Each row of numbers stands for one object and depends on some of the facts below. Use the named rows to name the rest.

Facts:
lumano: refers to; muro: uses; trogras: is of sort
bever | lumano saskon | trogras 255
bifo | muro diri | trogras 725
bigirik | lumano bribos | muro skari | trogras 255
bigro | lumano fidrom lesar gozu | trogras 255
binik | lumano kaskel bribos | muro vasko | trogras 255
bitri | lumano bunin plobel brase | muro bresta | trogras 255
bokun | muro bifo | trogras 255
bonu | lumano flazus | muro brika | trogras 255
botisto | muro kleplo | trogras 635
bradre | trogras 255
brase | muro dresil | trogras 635
brefepler | muro bonu | trogras 255
breklok | trogras 255
bresta | muro stezul | trogras 255
bribos | muro faflamuk | trogras 255
brika | lumano skufu puvirun gogrus | muro grefur | trogras 635
brimi | muro nule | trogras 635
brosil | lumano nobe diri | trogras 635
bufles | lumano gekla | trogras 635
bunin | trogras 255
buru | muro bever | trogras 635
diri | muro dules | trogras 255
draku | lumano kazum | muro trudros | trogras 255
draplal | trogras 725
drebrulom | trogras 255
dresa | muro steskedo | trogras 255
dresil | lumano fidrom | trogras 635
drobafler | muro zisuk | trogras 255
dules | muro drebrulom | trogras 255
duskil | muro grostel | trogras 635
dutok | lumano brimi | trogras 255
fadroskes | trogras 725
faflamuk | muro gogam | trogras 255
fidrom | trogras 635
fimos | muro stagar | trogras 635
flaplis | lumano gudro votrer puvirun | trogras 725
flatrom | trogras 255
flazus | muro flumis | trogras 255
flisol | lumano gozu | trogras 725
flozur | muro klubi | trogras 255
flubrik | muro giklel | trogras 255
flumis | lumano duskil kludetrol lesar draplal | trogras 725
fostuso | lumano votrer | muro botisto | trogras 255
fuplizas | trogras 255
gedir | trogras 255
gekla | muro dresa | trogras 635
gikladok | trogras 255
giklel | muro drobafler | trogras 725
gimar | lumano kliki | trogras 255
godra | trogras 255
gogam | lumano mekluk | muro liplek | trogras 255
gogrus | trogras 255
gozu | muro gimar | trogras 255
grefledris | trogras 635
grefur | muro grefledris | trogras 725
grivu | trogras 255
grofleluk | lumano skari zonidi | muro lotros | trogras 635
grostel | muro saskon | trogras 255
gudro | muro skiva | trogras 255
gusko | muro binik | trogras 255
kaskel | trogras 635
kavim | lumano stapas | muro fuplizas | trogras 255
kazum | trogras 255
kidru | trogras 255
kleplo | muro platridrul | trogras 725
klestadrem | lumano fidrom faflamuk gogrus | muro rikir | trogras 635
kliki | trogras 635
klolo | muro rila | trogras 255
klubi | muro klestadrem | trogras 635
kludetrol | muro lumibi | trogras 255
kludru | lumano stubek | trogras 725
korok | trogras 725
kuzum | muro flisol | trogras 255
lebil | lumano gudro diri | muro zife | trogras 255
ledril | muro nesi | trogras 635
lesar | muro sudo | trogras 255
liplek | muro bokun | trogras 255
lotros | trogras 635
lumibi | lumano breklok liplek | trogras 635
madul | muro temen | trogras 255
mekluk | trogras 635
meple | muro vila | trogras 635
mibe | trogras 255
moku | trogras 725
muklek | muro skore | trogras 255
nalu | lumano brefepler drobafler | muro teskitun | trogras 255
nesi | muro plistogra | trogras 255
nise | muro bribos | trogras 635
nobe | muro trivam | trogras 255
nopir | trogras 255
nozagro | muro vigen | trogras 255
nule | muro godra | trogras 635
nurok | muro fimos | trogras 255
nusiton | muro nopir | trogras 255
nuvu | trogras 635
petan | muro tikun | trogras 255
plasteklel | muro moku | trogras 255
platridrul | muro skufu | trogras 635
plidru | muro klolo | trogras 255
plistogra | lumano tuflon brase grefledris | muro bigirik | trogras 255
plobel | trogras 255
pluda | muro meple | trogras 255
putris | muro sifevar | trogras 725
puvirun | trogras 725
puzizo | lumano grefur flatrom | trogras 255
rikir | trogras 255
rila | trogras 255
roge | trogras 255
ruskizo | lumano brimi | muro stidrek | trogras 635
sagol | lumano tadro soskir drobafler | trogras 255
saskon | muro zubuk | trogras 635
sasom | trogras 635
seplam | trogras 255
sifevar | muro tutol | trogras 725
silim | muro tuflon | trogras 725
skari | muro buru | trogras 635
skiva | trogras 255
skobikler | muro sagol | trogras 725
skore | lumano dresa flazus | trogras 725
skufu | muro vodra | trogras 725
skugren | lumano kidru meple | muro plidru | trogras 635
sobus | lumano gikladok fuplizas | muro kaskel | trogras 635
soskir | muro nise | trogras 255
stagar | trogras 255
stapas | muro bunin | trogras 635
steskedo | lumano plobel petan vodra | trogras 255
stezul | trogras 255
stidrek | muro pluda | trogras 255
stomenel | trogras 725
stotre | lumano timi | muro vava | trogras 635
stubek | trogras 725
stugo | muro sobus | trogras 255
sudo | muro grivu | trogras 725
suso | lumano korok vasko moku muklek | muro kuzum | trogras 255
tadro | muro plobel | trogras 255
tagon | muro nobe | trogras 255
teko | muro seplam | trogras 635
temen | lumano sifevar zeskebis flatrom | trogras 255
teskitun | lumano grostel gikladok vasko nopir | trogras 255
tibre | muro duskil | trogras 255
tikun | muro brefepler | trogras 635
timi | muro votrer | trogras 255
tomo | lumano rila | muro gogrus | trogras 635
tonaror | trogras 255
trivam | muro tomo | trogras 725
trudros | muro brase | trogras 635
tuflon | muro kludetrol | trogras 635
tutol | trogras 635
vasko | muro tadro | trogras 635
vava | muro tonaror | trogras 725
vigen | muro plasteklel | trogras 255
vila | lumano kliki plasteklel | muro gekla | trogras 255
vodra | muro roge | trogras 255
votrer | trogras 635
zeskebis | trogras 725
zife | trogras 255
zisuk | muro breklok | trogras 255
zonidi | muro fostuso | trogras 635
zubuk | lumano tonaror gedir nusiton | muro gudro | trogras 255

Known rows:
liplek: [-26  30  23 -16  15  23   3  -4   0  16 -31  17  24  -9 -29 -43  46  15
  48  -4  18   3  51   2   0  -8 -16  16  40 -16  -9   4   2   4  33  -3
  -1   5 -18  -2  -6  -7]
brefepler: [ 11  -4  11  13  13  -2 -10   6   7   3 -10   1   4  12   6   5  -1   5
  10   1   3   6  -8   0   7  -8  -8   5 -14   0  -7  -5 -18   3  -5   7
   1  -7   3  10  -2  17]
nurok: [ -2   5  16  -7  13  -1 -15  -1   1  -5  10   8   5  -8   2   2   5 -13
 -11   6  24   3  -6  -2   0  13  -6  -2  -8  -8  -4  -4  -7   8 -13   1
  -7  -7   4   2   1  -1]
duskil: [ -7   0   8   5  -1 -13  -5  12  13  10  -7  -4   6  19   3   2 -16   3
   8  -5  -4   0  -4   3  20   3  -2 -19   5  -2   9   1   6   2  -1   4
  -7  -3  12   1 -17   7]
sobus: [ -2  -8  -6 -19  -8 -15  14 -19  -1  -8  13   1 -11  -1  -6   5 -17  -8
 -24   4 -11 -13   1 -10 -11  14  12  -5   3  -3   9   2   5 -10   3   6
   1   1  -2 -10  -5 -12]
draku: [ -9  14  14 -27   6 -14  -8 -29  -3 -30  19  13 -10 -16  11  -1  -1 -16
 -52   6  30 -10 -25 -15 -23  -5  -9  15  -9 -15   3  -3  -8  -7  -1   3
  -2 -18  -5  -7   0   3]
meple: [-12  -1 -13 -39   1 -30 -10  14  11  -7 -32 -13 -42  27   0   9 -30 -10
   8  18  12 -16  -5   5  27  14  11   4  25   1   0  -3   0  -1   6 -12
   2   4 -25   5 -23  17]
lebil: [ -4   7  11 -12   3   1  -9  -1  -8  -8  25   5   4 -23  -2   1   9 -15
 -25   1  22   0  -4  -2  -9  18  -2  -6  -9  -9  -3   1   6  13 -17  -1
  -9   0  11  -7   9 -17]
bradre: [ 5  2  4 -2  1  2 -3  1 -2 -2  2 -1 -3 -4  0  0  6  1 -1 -2  6 -1  0 -1
 -5 -3 -1  5 -7 -2 -7  0 -4  7 -4  1  1  1  2  0  6  1]
tonaror: [ 16  -2   0  21  -4   8   2  17   4   8 -19 -10  -3  16   6   0   6  20
  28  -9 -13   4   2   2   1 -26  -3  12  -6   7  -7   2  -9   4   6   2
  10   2   1   6   6  18]
kliki: [-17  -6  33   5  -5 -13   1  -8   4  11 -24  -2  12  16 -15   3  -8  11
  -1  -7 -11   2  -4 -11  12 -13   4 -12  -5  -1   7   6   4 -13  13  16
 -10  -5  15  -9 -18  -2]
stomenel: [-10  -4 -19   8  -2   2  -1  -8  -6  -2  -3   4   7  -8   3   3  -4  -2
  -7   7  -8   8 -12   8   6  -3   2  -3   4   9   3  -6   7 -13   1  -8
  -5   2  -7   3  -1  -7]
bunin: [ 20  -7   5  28   0  12   5  10   5   7 -13  -6   2  18   9   1   5  18
  23  -9 -18   7   1  -4  -4 -28  -5  15 -12   7  -4   1 -18  -3   9   7
  11  -5   0   8   7  20]
grivu: [ 12  -2 -10   3 -11   4   7   4  -6   0  -6 -12 -12   0  -1   1   8  14
   8  -9 -13  -5   3  -1 -11 -18   5  12  -7   4  -9   4  -2   5   2  -1
  10  10   1  -2  11   4]
roge: [-14   2 -62  13  -8 -28  -5  27  -6 -18  15 -20 -10  18   8  -6  -6  35
  -4  -4 -42   6  -8   3 -17 -23   2  -1 -14 -23 -31 -10 -17  38  12  19
  -7  11  -8   0   9 -14]
stezul: [ 12  -2 -11   3 -10   3   8   5  -6   0  -6 -12 -12   0  -1   2   8  14
   8  -8 -12  -4   3  -1 -11 -17   4  12  -7   4  -9   3  -2   5   3  -1
  10  10   0  -2  11   3]
bufles: [  0 -26 -10 -20  -7  -9  11   0 -15  20  10 -10   2 -19 -48  15  -3  -9
   9   7 -22  -4  34   4  13  60  34 -35  -3   1 -12   2  21  16 -25   5
 -14  35  17 -11   1 -52]
temen: [ -3  17 -20 -13 -27   3   6  14 -14  -8   3 -20 -20 -16   4  -6  14  14
 -10 -20   2 -13  -3   5 -16 -24   3   7   4   0  -5  12  24  15   3 -15
   9  18   7 -16  15  -7]

Rows to name:
No name comes twice in this set of rows, the named rows included.
[-13   1 -34  35  13 -23 -18  30   7 -13  15  -4  12  32  20  -6 -11  26
   2   4 -30  21 -14   0  -5 -18 -13  -5 -20 -25 -24 -15 -35  31  11  29
 -15 -11  -6  11   0   1] : vodra
[ -8   0  11   5  -4  -7   0  11  10  11 -10  -4   4  18   0  -2 -11   3
  13  -5  -5  -1   4   2  17   1   0 -15  10   0  10   5   8  -2   7   3
  -5  -2   8  -1 -14   5] : fidrom
[ -9  22  -6 -18 -16   0  -5  11 -11 -10  11 -10 -12 -21   5  -6  14   1
 -19 -13  19 -11  -6   4  -9  -9  -2   1   4  -6  -2   9  22  17  -4 -14
   0  10  10 -13  11  -9] : puzizo
[  1   5  26  11  20   4 -20  11  11   4  -3   8  15   7   8  -1   5  -7
  10   4  23  11  -4   1  13   5 -14  -2  -8  -4  -2  -5 -14   8  -8   4
  -8 -15   5  11  -5  14] : nusiton
[ 30 -10 -56 -34  -9  -6  15  -2 -10 -15   7 -16 -51  -9  -1  11  -6  -6
   5  11  -9 -22  10   7 -17  19  20  22   7   8 -16  -5  -5   9 -12 -16
  26  25 -27   5  18   2] : bever
[ 10 -25  10   1  14 -14  10 -24  13   4 -11   9   0  24 -10  10 -24  -4
   6  16 -21   0   6 -13   4  14   8   0  -4   1   5  -8 -25 -22   7  21
   2 -11 -12   9 -16  10] : mekluk
[  1  -4   1   5  -1   5   6   6   2   2  46   9  12  -9   5   2 -12 -25
 -18   4   1   2  12  -2  -2  44   4 -28   4  -4  19   2  11   7 -16   3
  -9  -7  12  -5   1 -21] : grofleluk
[ -1   1   9 -22  12  -9  -8 -19  -5 -15  16  10  -4 -17  -6   4   2 -17
 -29  11  22  -4  -8  -8 -12  18   0   4 -12 -10  -7  -5  -8   3 -13   4
  -5  -5  -2  -1   3  -9] : suso
[ 48  -1 -45  15   0 -16  24 -44   2   5  29  -2  10 -21  12   2   3  29
  -5 -37 -28 -22 -14  11 -27 -17 -15 -11 -29   2  -2  -9   3  -1 -28  12
  28  25  34   8  14  17] : steskedo
[  2   4  -2  -7  -8   4   2   1 -11  -7  17  -3  -4 -18  -3   1  11  -2
 -16  -5   5  -4   1  -2 -14   3   4   0  -8  -4  -5   5   8  11  -9  -3
   0   6   8  -8  13 -14] : bigro
[ 11  -9 -32 -27  12 -23   1   5  16  -1 -10  -4 -30  22   4   7 -31 -14
  21  19   1 -16   9  11  20  35   8  -2  24   3   3 -11  -8   0  -6  -8
  10   6 -24  15 -17  18] : saskon
[  4   2  13   8   0   3 -11  18   2   6 -19 -12  -5   8   2   5   6   9
  16  -5   7   4  -5   4  11 -14  -1   4  -9   5  -8   3  -2   8  -3  -3
   0   2   8   3   1  11] : gudro
[ -8  -5 -16   1  -8 -20   2   9   5  -4  14  -8  -5  14   6   4 -21   2
 -13   0 -18  -3  -6  -1   3   7   6 -18  -1  -7   5   0   3   7   1  10
  -7   0   5  -5  -8  -8] : platridrul

Now the same objects, written a new way:
Known rows:
nuvu: [ 14   6  10  -6   2  -1 -14 -26  -5 -11  -7  -4 -10  -8  12]
brimi: [  4  25 -30  -2  26 -39 -13  12   6  19 -17 -15  12   9  40]
lesar: [-12   5   2   4  -9   4   1  10   9  16  14  -4  10  -6   1]
flazus: [-16  10 -26  -9  -3  26   3  -9  -6   1   4  16  17   3  -8]
grivu: [  1  -2   0  -9  -3   0  -1 -18  -7  -6  14   2 -26 -11   8]
zonidi: [ -2  18   7   7   4   2 -10  -3  10  -1  -7 -10  18  14   0]
nise: [ 14  14  -7  30  -4  15  -8   6  12   3 -13  -8  15   6  11]
kludru: [ 16 -24   6 -22  13  -5   2   2   2 -19 -15  18 -14  -7  -2]
stidrek: [-38   1  -1  17 -15 -11  32  -2  -1  -2  -4  -5  21  -2  13]
lotros: [ 14   6  11  -7   2  -1 -14 -28  -6 -12  -7  -3 -12 -10  12]
stugo: [-12   6  -7  10  -4   2   3   4   3  11  10  -3   4   4  -5]
tuflon: [  0  16   2  14   2   1  -8  -2   5   6 -11 -10  22   7  -3]
platridrul: [-23  40  28 -20  14   5 -26   5  45 -21  12 -15  13  63   0]
stezul: [  0  -2   0 -10  -4   0  -1 -19  -7  -6  13   2 -26 -11   8]
plasteklel: [ -7  12   4  19   4  -5  15   7   3   8  13  -8  -3   0 -11]
botisto: [-20  36  25 -13  12   4 -23   4  38 -15   9 -13  14  53  -1]
vodra: [-25  22   8 -11   4   5  -5   7  26  -7  24  -5  -2  37  -4]
brosil: [ 24 -22  14 -17  -3  -5 -12  -2 -22 -21 -20  -3 -10  11   6]

Rows to name:
No name comes twice in this set of rows, the named rows included.
[-16 -12 -12 -18  31  34  -1  20 -42  39 -13  20  24   4 -27] : bonu
[  4   6 -18  26 -11  18   5  13  11   5   8  -1  -5   3  10] : dules
[ 12 -19  12   1 -14 -10 -28 -27 -13 -13 -13 -12 -19  11   9] : votrer
[-42   2  -7   8 -17  -1  34 -11  -6  -9  -8   4  25  -5  16] : dresa
[ 17 -25  14 -27   9  -4  -1   5   6 -16 -11  19 -13 -16   3] : flumis
[ 38  10 -45 -29 -33 -31  15  19  -4 -13  19   4  46 -11 -65] : bigirik
[  7  -2  -4  -4  -6   7  -1 -16  -5  -8  13   3 -30 -11  13] : drebrulom
[  8   9 -22 -15  24 -39   5  33  -8   5 -30 -10  22  13  39] : ruskizo
[-12  -8   2  14  28   2 -12  -3   4  31 -14   9   6  -7 -18] : grefur
[-15   2  -8  14  -7  -1   1   5   1  14   8  -6   8  10  -9] : nobe
[ 11 -20 -11 -39  12  17   0  -9  -5 -27 -20  35  -2  -8  -5] : skore
[-16 -16  11 -15  -8  -4  -9  35   7 -11   8  -9   1  60 -12] : fostuso
[ -8   7 -11  15  -5   7   5   7   5   9   9  -3   3   4  -2] : soskir
[  3 -27   5  -1  -4 -11 -19 -22  11  -9  -8   7 -23  -4   1] : puvirun
[ 26  -4  29  -7  19 -12  35  15 -18 -22  10  -3 -38 -10 -11] : gimar

